Below is a small trained network, with its code and all its weights. Each question gives an input and a class and asks what happens when units are switched off, that is, made to give their printed mean instead of their output.

import numpy as np


def w(rows, s, z=0):
    codes = np.array(rows[::2]) - 128.0
    scale = np.full(codes.shape[1], s)
    scale[-1] = z or s
    return codes * scale


def f(y):
    return np.maximum(y, 0)


def log_softmax(a):
    a = a - a.max(-1, keepdims=True)
    return a - np.log(np.exp(a).sum(-1, keepdims=True))


def net(x, mask):
    res = np.array(x, float).reshape(1, 4) / 4 @ E
    y = f(res @ A[0][:, :-1].T + A[0][:, -1])
    res = res + np.where(mask, y, B[0][:, -1]) @ B[0][:, :-1]
    return log_softmax(res[-1] @ U[:, :-1].T + U[:, -1])


A, B = {}, {}
E = w([
[42,142,21,131,186,132,3,123],'x0',
[83,30,63,113,17,200,145,212],'x1',
[57,90,139,196,195,232,194,52],'x2',
[119,120,126,131,125,112,133,122],'x3',
],0.0084)
A[0] = w([
[206,131,183,33,58,42,163,176,248],'n1',
[149,198,151,105,143,81,83,99,214],'n2',
[140,140,64,78,133,83,2,172,138],'n3',
[116,68,65,77,77,159,104,191,190],'n4',
[60,108,81,186,164,181,118,67,84],'n5',
[195,67,149,88,62,125,169,142,134],'n6',
[72,99,96,183,175,164,96,87,51],'n7',
[155,209,136,109,169,78,58,85,233],'n8',
[128,112,218,197,132,186,205,85,161],'n9',
[182,167,209,191,211,120,172,37,252],'n10',
[114,20,67,88,61,190,162,200,214],'n11',
[121,121,163,183,79,191,198,80,103],'n12',
[76,111,98,72,65,150,83,180,131],'n13',
[98,91,68,99,52,161,91,198,173],'n14',
[107,139,142,146,164,152,136,84,130],'n15',
[114,176,88,109,147,64,76,170,228],'n16',
[63,89,128,125,119,187,186,130,122],'n17',
[90,60,135,136,75,182,186,162,149],'n18',
[115,144,113,134,194,119,64,124,169],'n19',
[81,85,37,194,202,180,82,55,57],'n20',
],0.0076,0.0032)
B[0] = w([
[219,205,38,30,79,122,242,125,233],'n1',
[90,180,222,76,94,111,153,135,200],'n2',
[79,91,186,187,128,50,27,31,212],'n3',
[187,108,39,180,127,100,85,100,208],'n4',
[218,154,74,73,123,183,214,150,205],'n5',
[155,112,72,97,132,173,133,190,189],'n6',
[186,228,105,53,87,138,229,121,188],'n7',
[49,161,224,54,94,56,120,91,220],'n8',
[164,19,188,205,220,153,60,101,217],'n9',
[216,99,230,173,180,77,119,3,246],'n10',
[142,76,60,140,166,175,86,178,242],'n11',
[95,57,143,175,166,186,78,189,194],'n12',
[192,117,82,191,147,82,101,68,190],'n13',
[193,89,48,209,132,96,41,97,211],'n14',
[165,128,93,159,120,104,170,94,169],'n15',
[96,157,204,154,100,61,108,98,201],'n16',
[97,86,113,119,190,179,155,191,194],'n17',
[87,89,94,145,155,211,113,233,208],'n18',
[97,206,164,105,73,97,132,136,188],'n19',
[205,213,92,50,92,113,198,89,221],'n20',
],0.006,0.011)
U = w([
[147,169,154,57,120,119,229,105,249],'0',
[156,83,134,255,159,102,80,70,169],'1',
[160,137,28,99,109,147,172,168,110],'2',
[74,76,139,173,173,180,126,207,46],'3',
[18,147,180,116,96,100,77,121,37],'4',
],0.0095,0.0016)

Each question gives the input, the list of numbers given to net, and the class t.
The units are the neurons (one row each of A and B). Each row of codes is followed by its name. A weight is (code - 128) times the scale printed after its matrix; where a second scale follows, it is the last column's (A, B and U).
mask holds one flag per neuron, in row order. A switched-off neuron (its flag False) gives its mean, the last column of its row in B, instead of its output. The means were averaged over made-up inputs and are rounded, as every weight is.
A unit's drop is (log p(t) with every unit on - log p(t) with that unit switched off) / (log p(t) with every unit on - log p(t) with every unit switched off).
The circuit of an input: a set's keep is (log p(t) with only the set's units on - log p(t) with every unit switched off) / (log p(t) with every unit on - log p(t) with every unit switched off). Starting from the 12 units with the biggest drops (on a tie, the unit counted first), units are removed one at a time, each time the one whose removal leaves the highest keep (on an exact tie, the one counted first), for as long as the keep stays at least 0.8.
circuit, biggest first: the units of the circuit, biggest drop first
top k neurons: the k neurons with the biggest drops, biggest first
drop of u: that unit's drop, to one decimal
input [-2,2,0,7], class 2: circuit, biggest first : n10
input [7,0,-4,6], class 4: circuit, biggest first : n10, n8, n16
input [6,-1,0,8], class 4: top 2 neurons : n1, n3
input [2,2,7,-7], class 2: top 3 neurons : n20, n5, n7
input [0,7,6,-8], class 3: top 4 neurons : n1, n18, n12, n17
input [-8,-1,6,2], class 1: top 2 neurons : n10, n9
input [5,2,-8,8], class 1: top 2 neurons : n14, n13
input [4,-5,0,0], class 4: drop of n1 : 0.3
input [-4,2,-1,-4], class 2: drop of n1 : 0.2
input [7,-1,0,8], class 4: drop of n3 : 0.4
input [3,4,-4,5], class 1: drop of n15 : 0.0
